Here is a tiny trained network, its code and every weight. The questions are about switching its units off for an input and a class, where a switched-off unit gives its printed mean instead of its output.

import numpy as np


def w(rows, s, z=0):
    codes = np.array(rows[::2]) - 128.0
    scale = np.full(codes.shape[1], s)
    scale[-1] = z or s
    return codes * scale


def f(y):
    return np.maximum(y, 0)


def log_softmax(a):
    a = a - a.max(-1, keepdims=True)
    return a - np.log(np.exp(a).sum(-1, keepdims=True))


def net(x, mask):
    res = np.array(x, float).reshape(1, 5) / 4 @ E
    y = f(res @ A[0][:, :-1].T + A[0][:, -1])
    res = res + np.where(mask, y, B[0][:, -1]) @ B[0][:, :-1]
    return log_softmax(res[-1] @ U[:, :-1].T + U[:, -1])


A, B = {}, {}
E = w([
[128,127,128,127,127],'x0',
[77,244,88,131,74],'x1',
[155,97,112,252,64],'x2',
[181,116,1,122,170],'x3',
[160,78,112,58,25],'x4',
],0.004)
A[0] = w([
[114,134,201,128,105,84],'n1',
[120,154,139,166,181,63],'n2',
[115,192,105,127,96,13],'n3',
[118,132,178,130,112,84],'n4',
[123,144,134,150,159,70],'n5',
[117,145,136,63,159,84],'n6',
[140,95,114,71,46,23],'n7',
[121,138,133,90,147,87],'n8',
[130,118,123,164,109,89],'n9',
[112,135,207,129,103,81],'n10',
[119,159,142,173,192,61],'n11',
[139,79,145,128,152,58],'n12',
[117,132,179,129,112,82],'n13',
[128,129,128,129,129,122],'n14',
[122,149,137,158,170,64],'n15',
[119,140,134,80,152,83],'n16',
[131,116,121,174,105,88],'n17',
[115,134,189,129,109,83],'n18',
[119,132,172,130,114,85],'n19',
[124,132,131,109,136,82],'n20',
[118,144,136,69,155,84],'n21',
[120,139,134,84,150,84],'n22',
[124,142,134,148,155,73],'n23',
[134,113,121,99,87,34],'n24',
[123,135,132,100,142,91],'n25',
[121,130,161,130,118,88],'n26',
[127,129,135,128,126,113],'n27',
[128,127,128,132,126,111],'n28',
[155,6,172,130,184,52],'n29',
[143,117,53,125,150,50],'n30',
[124,141,133,147,154,72],'n31',
[131,121,124,158,114,100],'n32',
[131,118,132,128,134,99],'n33',
[140,118,66,126,146,53],'n34',
[131,104,113,213,85,86],'n35',
[131,120,124,111,105,46],'n36',
[143,117,50,125,151,49],'n37',
[107,241,88,126,72,2],'n38',
[139,101,117,80,58,26],'n39',
[133,113,119,192,97,87],'n40',
[123,145,135,152,161,69],'n41',
[121,151,138,161,175,65],'n42',
[140,119,71,126,145,55],'n43',
[130,125,127,140,123,101],'n44',
[125,141,134,147,154,72],'n45',
[115,148,137,52,165,84],'n46',
[140,119,66,126,146,54],'n47',
[130,110,118,192,96,85],'n48',
],0.013,0.00099)
B[0] = w([
[125,175,50,149,144,193],'n1',
[108,54,108,116,107,196],'n2',
[71,168,189,109,131,195],'n3',
[126,160,75,142,139,171],'n4',
[114,85,119,122,119,166],'n5',
[208,125,160,139,131,201],'n6',
[90,3,100,117,108,215],'n7',
[175,126,146,134,129,169],'n8',
[173,127,147,129,133,160],'n9',
[125,178,43,150,146,198],'n10',
[104,40,104,114,103,211],'n11',
[87,159,174,115,125,171],'n12',
[126,161,74,142,139,172],'n13',
[127,127,128,128,128,129],'n14',
[111,71,114,119,112,181],'n15',
[187,125,151,136,129,181],'n16',
[185,127,152,129,134,169],'n17',
[125,167,63,145,141,182],'n18',
[126,156,82,141,137,166],'n19',
[150,126,136,130,128,145],'n20',
[201,124,157,138,131,193],'n21',
[183,126,149,135,129,176],'n22',
[117,91,119,122,119,161],'n23',
[108,68,114,123,119,166],'n24',
[162,126,141,132,128,157],'n25',
[127,149,94,137,135,155],'n26',
[128,132,122,130,129,133],'n27',
[131,127,130,128,128,130],'n28',
[24,210,241,95,121,245],'n29',
[120,179,54,151,141,206],'n30',
[117,92,120,123,119,159],'n31',
[164,127,144,128,131,154],'n32',
[119,134,138,126,128,136],'n33',
[121,169,67,147,138,191],'n34',
[237,127,173,128,138,208],'n35',
[116,96,121,124,122,146],'n36',
[120,180,52,152,141,210],'n37',
[25,197,240,95,130,255],'n38',
[96,22,104,120,111,200],'n39',
[208,126,163,128,135,186],'n40',
[114,82,117,121,116,169],'n41',
[110,63,111,117,110,188],'n42',
[122,165,72,146,138,186],'n43',
[141,127,134,129,129,136],'n44',
[117,93,120,122,119,159],'n45',
[224,125,166,142,132,214],'n46',
[121,169,67,147,138,191],'n47',
[209,127,162,129,136,186],'n48',
],0.036,0.0039)
U = w([
[254,127,176,144,141,251],'0',
[111,195,14,177,160,135],'1',
[45,181,216,81,123,23],'2',
[97,2,94,104,81,96],'3',
],0.0066,0.00019)

Each question gives the input, the list of numbers given to net, and the class t.
The units are the neurons (one row each of A and B). Each row of codes is followed by its name. A weight is (code - 128) times the scale printed after its matrix; where a second scale follows, it is the last column's (A, B and U).
mask holds one flag per neuron, in row order. A switched-off neuron (its flag False) gives its mean, the last column of its row in B, instead of its output. The means were averaged over made-up inputs and are rounded, as every weight is.
A unit's drop is (log p(t) with every unit on - log p(t) with that unit switched off) / (log p(t) with every unit on - log p(t) with every unit switched off).
The circuit of an input: a set's keep is (log p(t) with only the set's units on - log p(t) with every unit switched off) / (log p(t) with every unit on - log p(t) with every unit switched off). Starting from the 12 units with the biggest drops (on a tie, the unit counted first), units are removed one at a time, each time the one whose removal leaves the highest keep (on an exact tie, the one counted first), for as long as the keep stays at least 0.8.
circuit, biggest first: the units of the circuit, biggest drop first
most important unit: the unit with the biggest drop
k most important neurons: the k neurons with the biggest drops, biggest first
drop of u: that unit's drop, to one decimal
input [6,0,-6,-7,1], class 1: 3 most important neurons	n10, n1, n18
input [-7,0,5,-2,-7], class 3: most important unit	n11
input [-6,3,3,-2,0], class 0: 2 most important neurons	n29, n35
input [4,-8,-4,-7,6], class 2: 2 most important neurons	n29, n12
input [-8,-6,5,0,-5], class 2: 2 most important neurons	n29, n46
input [-5,8,6,-6,-6], class 2: 2 most important neurons	n38, n3
input [2,1,5,-1,-6], class 3: 4 most important neurons	n11, n2, n46, n42
input [-8,7,-4,0,7], class 2: 3 most important neurons	n38, n3, n11
input [-7,6,-5,3,8], class 3: 3 most important neurons	n7, n39, n29
input [2,-4,-5,-6,5], class 1: 2 most important neurons	n10, n1
input [8,2,-2,7,-8], class 3: 4 most important neurons	n11, n2, n42, n15
input [4,8,-7,5,-5], class 2: 3 most important neurons	n38, n3, n35
input [6,4,-8,2,6], class 0: drop of n46	0.1
input [-7,-5,-2,-7,-7], class 1: circuit, biggest first	n10
input [-5,-7,1,-7,-5], class 1: drop of n1	1.1
input [2,0,7,2,-4], class 0: drop of n37	0.0
input [8,3,4,-3,7], class 3: drop of n7	0.4
